Here is a tiny trained network, its code and every weight. The questions are about switching its units off for an input and a class, where a switched-off unit gives its printed mean instead of its output.

import numpy as np


def w(rows, s, z=0):
    codes = np.array(rows[::2]) - 128.0
    scale = np.full(codes.shape[1], s)
    scale[-1] = z or s
    return codes * scale


def norm(h):
    return h / np.sqrt((h * h).mean(-1, keepdims=True) + 1e-5)


def f(y):
    return np.maximum(y, 0)


def log_softmax(a):
    a = a - a.max(-1, keepdims=True)
    return a - np.log(np.exp(a).sum(-1, keepdims=True))


def net(x, mask):
    res = np.array(x, float).reshape(1, 7) / 4 @ E
    u = 0
    for l in range(2):
        y = f(norm(res) @ A[l][:, :-1].T + A[l][:, -1])
        res = res + np.where(mask[u : u + 4], y, B[l][:, -1]) @ B[l][:, :-1]
        u += 4
    return log_softmax(norm(res)[-1] @ U[:, :-1].T + U[:, -1])


A, B = {}, {}
E = w([
[132,128,128,127],'x0',
[209,160,86,224],'x1',
[124,129,127,131],'x2',
[30,209,129,155],'x3',
[128,129,127,129],'x4',
[127,128,130,125],'x5',
[86,92,48,2],'x6',
],0.0057)
A[0] = w([
[194,61,70,78,159],'0.n1',
[199,133,234,95,164],'0.n2',
[208,26,245,155,6],'0.n3',
[228,112,3,55,108],'0.n4',
],0.0069,0.0013)
B[0] = w([
[105,107,221,186,233],'0.n1',
[107,178,123,133,211],'0.n2',
[78,143,45,9,250],'0.n3',
[123,103,107,154,255],'0.n4',
],0.012,0.0039)
A[1] = w([
[99,137,5,125,183],'1.n1',
[63,129,75,139,132],'1.n2',
[65,176,152,138,252],'1.n3',
[175,153,141,61,121],'1.n4',
],0.011,0.0036)
B[1] = w([
[184,129,247,115,239],'1.n1',
[174,155,106,118,205],'1.n2',
[110,124,77,127,255],'1.n3',
[136,175,98,134,154],'1.n4',
],0.014,0.007)
U = w([
[112,189,134,6,250],'0',
[216,176,205,156,251],'1',
[43,208,55,144,64],'2',
[142,195,83,238,91],'3',
[47,20,151,96,42],'4',
[156,28,143,226,45],'5',
],0.014,0.0018)

Each question gives the input, the list of numbers given to net, and the class t.
The units are the neurons (one row each of A and B). Each row of codes is followed by its name. A weight is (code - 128) times the scale printed after its matrix; where a second scale follows, it is the last column's (A, B and U).
mask holds one flag per neuron, layer by layer. A switched-off neuron (its flag False) gives its mean, the last column of its row in B, instead of its output. The means were averaged over made-up inputs and are rounded, as every weight is.
A unit's drop is (log p(t) with every unit on - log p(t) with that unit switched off) / (log p(t) with every unit on - log p(t) with every unit switched off).
The circuit of an input: a set's keep is (log p(t) with only the set's units on - log p(t) with every unit switched off) / (log p(t) with every unit on - log p(t) with every unit switched off). Starting from all 8 units, units are removed one at a time, each time the one whose removal leaves the highest keep (on an exact tie, the one counted first), for as long as the keep stays at least 0.8.
units of the circuit, in order: the units of the circuit, biggest drop first
k most important neurons: the k neurons with the biggest drops, biggest first
top k neurons in layer l: the k neurons of layer l with the biggest drops, biggest first
input [-4,-4,-8,0,0,6,5], class 4: units of the circuit, in order => 0.n3, 0.n1, 0.n2, 1.n1
input [8,6,1,-8,-7,-5,3], class 5: units of the circuit, in order => 0.n1, 1.n1
input [6,-7,5,-2,-8,-5,8], class 4: 2 most important neurons => 0.n3, 0.n1
input [-4,7,-4,5,2,3,6], class 1: most important neuron => 1.n1
input [3,-3,7,3,-5,-4,-1], class 2: units of the circuit, in order => 0.n3, 1.n1
input [-2,-2,4,-8,-2,6,1], class 4: 3 most important neurons => 0.n1, 0.n4, 1.n1
input [-2,2,-5,0,-2,-6,5], class 5: units of the circuit, in order => 0.n3, 0.n4
input [4,0,-3,3,-1,-7,-6], class 2: top 2 neurons in layer 1 => 1.n1, 1.n3
input [7,-3,-1,-7,-8,7,3], class 4: units of the circuit, in order => 0.n1, 1.n1
input [8,6,6,-8,4,7,6], class 5: units of the circuit, in order => 0.n1, 0.n4
input [-6,-6,-8,3,7,7,-1], class 2: units of the circuit, in order => 1.n1, 0.n3
input [7,6,-8,2,4,-3,4], class 1: 2 most important neurons => 1.n1, 1.n3
input [-2,0,1,0,3,8,4], class 4: units of the circuit, in order => 0.n1, 0.n3, 1.n1, 0.n2
input [-3,-7,4,5,-2,-7,-8], class 2: 2 most important neurons => 1.n1, 1.n3
input [-4,-4,2,-1,-5,-2,7], class 4: 2 most important neurons => 0.n3, 0.n1
input [2,-1,-5,-6,1,-6,-4], class 0: top neuron in layer 0 => 0.n3
input [-5,-6,-2,-5,1,-1,4], class 4: units of the circuit, in order => 1.n1, 0.n1, 0.n3
input [-4,5,-2,8,-8,-8,1], class 1: 3 most important neurons => 0.n1, 1.n1, 0.n2
input [8,2,6,8,-2,6,3], class 1: top 3 neurons in layer 0 => 0.n1, 0.n3, 0.n2
input [-4,7,5,-6,6,2,3], class 5: 2 most important neurons => 0.n1, 1.n1
input [6,-6,-7,-6,-5,7,2], class 4: top 2 neurons in layer 0 => 0.n1, 0.n4
input [8,0,-3,-5,2,5,4], class 4: 3 most important neurons => 0.n1, 1.n1, 1.n2
